Below are the code and all the weights of a small trained network. Each question names an input and a target symbol and asks about switching units off, where a switched-off unit gives its printed mean instead of its output.

import numpy as np


def w(rows, s, z=0):
    codes = np.array(rows[::2]) - 128.0
    scale = np.full(codes.shape[1], s)
    scale[-1] = z or s
    return codes * scale


def norm(h):
    return h / np.sqrt((h * h).mean(-1, keepdims=True) + 1e-5)


def f(y):
    return np.maximum(y, 0)


def softmax(a):
    e = np.exp(a - a.max(-1, keepdims=True))
    return e / e.sum(-1, keepdims=True)


def log_softmax(a):
    a = a - a.max(-1, keepdims=True)
    return a - np.log(np.exp(a).sum(-1, keepdims=True))


def net(x, mask):
    ids = ['ΛΠΨαεζημξστ'.index(c) for c in x.split()]
    T = len(ids)
    res = E[ids] + P[:T]
    u = 0
    for l in range(2):
        r = norm(res)
        for j in range(2):
            rows = slice(3 * j, 3 * j + 3)
            q, k, v = (r @ M[l][rows].T for M in (Q, K, V))
            z = softmax(np.where(np.tri(T) > 0, q @ k.T / 3**0.5, -1e9)) @ v
            o = O[l][rows]
            res = res + np.where(mask[u + j], z, o[:, -1]) @ o[:, :-1]
        u += 2
        y = f(norm(res) @ A[l][:, :-1].T + A[l][:, -1])
        res = res + np.where(mask[u : u + 4], y, B[l][:, -1]) @ B[l][:, :-1]
        u += 4
    return log_softmax(norm(res)[-1] @ U[:, :-1].T + U[:, -1])


Q, K, V, O, A, B = {}, {}, {}, {}, {}, {}
E = w([
[117,145,113],'Λ',
[122,146,116],'Π',
[136,73,85],'Ψ',
[134,76,85],'α',
[78,174,11],'ε',
[194,73,55],'ζ',
[165,142,99],'η',
[150,82,169],'μ',
[7,167,104],'ξ',
[144,132,219],'σ',
[76,134,102],'τ',
],0.019)
P = w([
[155,111,139],'0',
[146,149,2],'1',
[91,37,129],'2',
[155,146,65],'3',
[85,44,123],'4',
[163,144,69],'5',
[89,47,132],'6',
[169,144,72],'7',
[85,46,116],'8',
],0.0085)
Q[0] = w([
[110,185,65],'0.h1',
[204,231,111],'0.h1',
[154,110,168],'0.h1',
[68,88,181],'0.h2',
[74,93,116],'0.h2',
[197,4,150],'0.h2',
],0.022)
K[0] = w([
[108,149,41],'0.h1',
[232,135,81],'0.h1',
[145,114,171],'0.h1',
[73,131,210],'0.h2',
[97,94,151],'0.h2',
[250,73,205],'0.h2',
],0.024)
V[0] = w([
[76,216,145],'0.h1',
[213,74,86],'0.h1',
[157,135,255],'0.h1',
[156,143,80],'0.h2',
[91,123,115],'0.h2',
[83,132,43],'0.h2',
],0.0091)
O[0] = w([
[71,66,100,147],'0.h1',
[126,171,172,112],'0.h1',
[96,184,35,1],'0.h1',
[131,139,186,148],'0.h2',
[188,150,132,151],'0.h2',
[254,182,193,202],'0.h2',
],0.0098,0.0074)
A[0] = w([
[174,10,119,129],'0.n1',
[142,6,141,77],'0.n2',
[134,183,105,1],'0.n3',
[109,117,175,138],'0.n4',
],0.019,0.0041)
B[0] = w([
[251,210,175,255],'0.n1',
[71,45,28,235],'0.n2',
[100,72,107,134],'0.n3',
[94,122,166,162],'0.n4',
],0.019,0.011)
Q[1] = w([
[78,141,81],'1.h1',
[30,126,99],'1.h1',
[51,70,233],'1.h1',
[161,4,89],'1.h2',
[156,22,168],'1.h2',
[190,173,102],'1.h2',
],0.027)
K[1] = w([
[92,127,59],'1.h1',
[40,95,72],'1.h1',
[51,62,218],'1.h1',
[119,52,27],'1.h2',
[175,5,91],'1.h2',
[212,177,130],'1.h2',
],0.026)
V[1] = w([
[96,164,101],'1.h1',
[91,2,130],'1.h1',
[87,108,99],'1.h1',
[172,152,168],'1.h2',
[128,182,71],'1.h2',
[160,79,118],'1.h2',
],0.016)
O[1] = w([
[55,123,136,52],'1.h1',
[193,250,106,3],'1.h1',
[93,175,134,15],'1.h1',
[100,204,78,203],'1.h2',
[78,54,145,140],'1.h2',
[171,110,97,232],'1.h2',
],0.013,0.0049)
A[1] = w([
[176,55,45,106],'1.n1',
[123,66,34,255],'1.n2',
[60,141,88,62],'1.n3',
[165,114,6,76],'1.n4',
],0.018,0.0046)
B[1] = w([
[4,128,168,247],'1.n1',
[208,197,117,231],'1.n2',
[143,133,66,143],'1.n3',
[113,17,64,210],'1.n4',
],0.022,0.015)
U = w([
[182,123,161,184],'Λ',
[183,133,160,126],'Π',
[164,108,67,81],'Ψ',
[136,94,100,136],'α',
[5,101,109,18],'ε',
[214,100,122,1],'ζ',
[65,111,179,183],'η',
[212,182,97,88],'μ',
[130,187,167,241],'ξ',
[82,165,84,221],'σ',
[118,79,183,106],'τ',
],0.023,0.0074)

Each question gives the input, a string of symbols that net reads in full, and the target symbol t.
The units are the heads (3 rows each of Q, K, V and O) and the neurons (one row each of A and B). Each row of codes is followed by its name. A weight is (code - 128) times the scale printed after its matrix; where a second scale follows, it is the last column's (O, A, B and U).
mask holds one flag per unit, layer by layer, with each layer's heads first. A switched-off unit (its flag False) gives its mean, the last column of its rows in O or B, instead of its output. The means were averaged over made-up inputs and are rounded, as every weight is.
A unit's drop is (log p(t) with every unit on - log p(t) with that unit switched off) / (log p(t) with every unit on - log p(t) with every unit switched off).
The circuit of an input: a set's keep is (log p(t) with only the set's units on - log p(t) with every unit switched off) / (log p(t) with every unit on - log p(t) with every unit switched off). Starting from all 12 units, units are removed one at a time, each time the one whose removal leaves the highest keep (on an exact tie, the one counted first), for as long as the keep stays at least 0.8.
circuit, biggest first: the units of the circuit, biggest drop first
top k neurons: the k neurons with the biggest drops, biggest first
top k neurons in layer l: the k neurons of layer l with the biggest drops, biggest first
drop of u: that unit's drop, to one decimal
input ζ σ Π, target σ: circuit, biggest first	0.h2; 1.h1
input μ ε Π, target ε: circuit, biggest first	1.n1
input τ σ ζ η, target η: top 2 neurons	0.n1; 1.n2
input σ Ψ τ α σ σ α μ Λ, target ε: top 3 neurons	1.n1; 0.n1; 0.n2
input σ η ξ, target σ: circuit, biggest first	1.h1; 0.h1
input Λ ξ η μ ξ ε, target ε: top 3 neurons	1.n1; 0.n1; 0.n2
input μ ε α, target ε: top 2 neurons	1.n1; 1.n4
input α μ η ζ α ξ σ Π ξ, target σ: circuit, biggest first	1.h1; 0.n1
input α ζ ε μ, target μ: top 3 neurons	0.n1; 0.n3; 1.n1
input μ ε Ψ, target ε: top 3 neurons	1.n1; 1.n4; 0.n2
input μ τ η τ ε α σ, target σ: circuit, biggest first	1.h1; 0.h1; 0.n1
input α σ ζ τ Ψ μ, target μ: top 2 neurons	0.n1; 1.n1
input Ψ ε η, target τ: top 2 neurons	1.n2; 0.n2
input η τ ε η Π, target τ: top 3 neurons	1.n2; 1.n4; 0.n1
input ξ σ ε Λ μ ε μ, target ε: top 3 neurons	1.n1; 1.n4; 0.n2
input Π ζ η ε Π, target τ: top 2 neurons	1.n2; 1.n4
input ε ε Λ, target η: top 4 neurons	0.n2; 1.n1; 1.n4; 1.n2
input Ψ Λ ε ε η Π σ ξ, target ξ: top 3 neurons	1.n4; 1.n1; 0.n1
input η ξ α σ μ, target σ: top neuron in layer 1	1.n2
input ε Ψ η, target τ: drop of 1.n2	0.0
input α ε Λ Π Λ η Λ, target τ: drop of 0.n3	0.1
input ζ ξ ε Ψ σ ξ Ψ, target σ: drop of 1.n1	0.3
input μ α σ ζ α, target σ: top 2 neurons in layer 1	1.n2; 1.n1
